Below is a small trained network, with its code and all its weights. Each question gives an input and a class and asks what happens when units are switched off, that is, made to give their printed mean instead of their output.

import numpy as np


def w(rows, s, z=0):
    codes = np.array(rows[::2]) - 128.0
    scale = np.full(codes.shape[1], s)
    scale[-1] = z or s
    return codes * scale


def norm(h):
    return h / np.sqrt((h * h).mean(-1, keepdims=True) + 1e-5)


def f(y):
    return y / 2 * (1 + np.tanh(0.7978845608 * (y + 0.044715 * y**3)))


def log_softmax(a):
    a = a - a.max(-1, keepdims=True)
    return a - np.log(np.exp(a).sum(-1, keepdims=True))


def net(x, mask):
    res = np.array(x, float).reshape(1, 8) / 4 @ E
    u = 0
    for l in range(4):
        y = f(norm(res) @ A[l][:, :-1].T + A[l][:, -1])
        res = res + np.where(mask[u : u + 3], y, B[l][:, -1]) @ B[l][:, :-1]
        u += 3
    return log_softmax(norm(res)[-1] @ U[:, :-1].T + U[:, -1])


A, B = {}, {}
E = w([
[100,128,139,136,149,131,115,127,108,152],'x0',
[148,150,156,133,124,147,118,113,129,136],'x1',
[130,136,134,132,133,142,123,113,121,141],'x2',
[173,86,152,140,248,57,47,144,201,138],'x3',
[224,145,111,163,92,1,134,174,61,203],'x4',
[117,114,125,108,131,116,108,118,111,123],'x5',
[191,169,142,29,176,103,184,217,46,138],'x6',
[136,130,128,125,128,139,127,117,127,134],'x7',
],0.0056)
A[0] = w([
[166,102,92,171,37,98,126,156,54,171,98],'L0N0',
[165,3,129,229,141,28,45,54,208,189,2],'L0N1',
[178,121,141,137,195,114,87,144,127,75,111],'L0N2',
],0.0036,0.0022)
B[0] = w([
[157,80,205,192,135,139,155,151,77,204,183],'L0N0',
[126,186,87,83,114,131,103,149,149,212,252],'L0N1',
[144,133,150,232,176,124,202,109,148,254,161],'L0N2',
],0.0084,0.0034)
A[1] = w([
[90,143,107,43,92,240,117,145,89,56,254],'L1N0',
[135,77,119,105,254,180,56,203,224,138,212],'L1N1',
[105,138,193,45,217,116,254,110,118,147,181],'L1N2',
],0.0054,0.00058)
B[1] = w([
[133,183,66,193,216,125,81,181,160,189,200],'L1N0',
[164,74,173,131,119,97,233,2,138,94,255],'L1N1',
[216,169,100,115,220,152,156,144,133,138,191],'L1N2',
],0.0079,0.0058)
A[2] = w([
[129,160,151,150,199,94,141,165,153,151,139],'L2N0',
[61,88,150,190,7,184,91,128,105,143,60],'L2N1',
[51,142,76,254,119,157,18,156,140,89,5],'L2N2',
],0.0067,0.0019)
B[2] = w([
[142,86,133,85,81,61,88,173,141,136,252],'L2N0',
[237,44,139,116,148,11,117,137,132,146,232],'L2N1',
[192,121,150,110,210,150,191,94,125,78,230],'L2N2',
],0.011,0.0032)
A[3] = w([
[98,219,15,129,134,115,2,160,205,174,31],'L3N0',
[85,76,164,166,86,88,104,29,215,129,216],'L3N1',
[117,143,199,71,105,128,222,171,14,154,2],'L3N2',
],0.0071,0.00044)
B[3] = w([
[93,169,24,144,204,207,134,247,170,237,200],'L3N0',
[1,214,111,178,74,193,97,193,126,108,254],'L3N1',
[41,139,100,107,55,208,56,54,119,44,191],'L3N2',
],0.0075,0.0055)
U = w([
[187,122,144,148,246,153,198,63,159,48,138],'0',
[113,197,62,148,172,154,97,217,169,211,240],'1',
[220,69,162,128,70,15,83,122,70,144,188],'2',
[99,163,114,79,9,192,73,136,27,66,32],'3',
[1,169,150,198,77,167,126,67,186,89,4],'4',
],0.0099,0.0021)

Each question gives the input, the list of numbers given to net, and the class t.
The units are the neurons (one row each of A and B). Each row of codes is followed by its name. A weight is (code - 128) times the scale printed after its matrix; where a second scale follows, it is the last column's (A, B and U).
mask holds one flag per neuron, layer by layer. A switched-off neuron (its flag False) gives its mean, the last column of its row in B, instead of its output. The means were averaged over made-up inputs and are rounded, as every weight is.
A unit's drop is (log p(t) with every unit on - log p(t) with that unit switched off) / (log p(t) with every unit on - log p(t) with every unit switched off).
The circuit of an input: a set's keep is (log p(t) with only the set's units on - log p(t) with every unit switched off) / (log p(t) with every unit on - log p(t) with every unit switched off). Starting from all 12 units, units are removed one at a time, each time the one whose removal leaves the highest keep (on an exact tie, the one counted first), for as long as the keep stays at least 0.8.
units of the circuit, in order: the units of the circuit, biggest drop first
unit that matters most: the unit with the biggest drop
top k neurons: the k neurons with the biggest drops, biggest first
drop when u is switched off: that unit's drop, to one decimal
input [-7,5,-2,-3,8,-1,3,-1], class 3: units of the circuit, in order : [L3N2, L2N1]
input [-8,-2,-7,5,0,-1,-2,2], class 4: top 3 neurons : [L1N1, L1N0, L3N1]
input [2,-4,-4,8,0,-7,7,-7], class 0: units of the circuit, in order : [L1N1]
input [-3,-7,-7,-2,-1,7,0,2], class 0: top 3 neurons : [L2N2, L0N1, L1N2]
input [3,-8,-8,8,0,3,-4,7], class 4: top 2 neurons : [L1N1, L1N0]
input [3,-8,6,4,-4,-3,-2,-5], class 4: units of the circuit, in order : [L3N1, L1N1]
input [2,-4,0,3,-5,2,-1,-1], class 4: top 2 neurons : [L3N1, L2N2]
input [7,0,-1,-2,-8,-5,-8,-1], class 0: units of the circuit, in order : [L2N2, L2N1]
input [-7,-8,0,7,0,-5,-5,-5], class 4: units of the circuit, in order : [L1N1, L3N1]
input [-8,7,-7,-1,5,-7,3,1], class 3: units of the circuit, in order : [L3N2, L1N0]
input [-3,-8,-1,0,3,0,0,8], class 2: top 3 neurons : [L0N0, L1N1, L3N1]
input [-2,2,5,6,4,-7,2,-1], class 2: top 2 neurons : [L1N0, L3N0]
input [2,0,-1,1,0,-2,4,7], class 0: top 4 neurons : [L1N2, L1N0, L0N1, L2N1]
input [8,-7,-5,-1,-2,-6,-6,4], class 0: units of the circuit, in order : [L2N2]
input [4,5,6,8,1,2,7,3], class 2: top 3 neurons : [L2N0, L2N2, L3N0]
input [-6,5,1,8,-1,-2,-3,0], class 4: top 3 neurons : [L1N1, L3N1, L1N0]
input [2,-4,5,4,-7,6,-1,-6], class 4: top 3 neurons : [L3N1, L2N2, L1N1]
input [0,1,-5,-7,-5,-8,1,4], class 1: top 2 neurons : [L1N0, L1N1]
input [-4,-3,-6,-5,-8,-6,1,7], class 1: top 4 neurons : [L1N0, L1N1, L2N1, L3N0]
input [-4,5,-4,4,7,5,-7,-3], class 1: units of the circuit, in order : [L0N1]
input [4,0,-4,-6,2,8,-3,3], class 2: top 2 neurons : [L2N1, L0N0]
input [6,2,-3,3,-8,-4,-1,-5], class 4: top 3 neurons : [L3N1, L1N1, L2N2]
input [7,-1,-7,-1,3,7,-1,-6], class 2: top 3 neurons : [L1N1, L2N1, L1N2]
input [4,-3,0,-4,-3,-2,-7,-8], class 0: drop when L2N2 is switched off : 1.1
input [4,6,-7,0,4,-4,7,0], class 3: drop when L3N2 is switched off : 0.8
input [-2,6,5,-3,6,5,6,-4], class 3: drop when L3N2 is switched off : 0.6
input [-4,6,-6,2,3,-8,6,-1], class 2: drop when L3N1 is switched off : 0.4
input [7,-4,-7,-7,2,-5,-7,-3], class 2: unit that matters most : L2N1
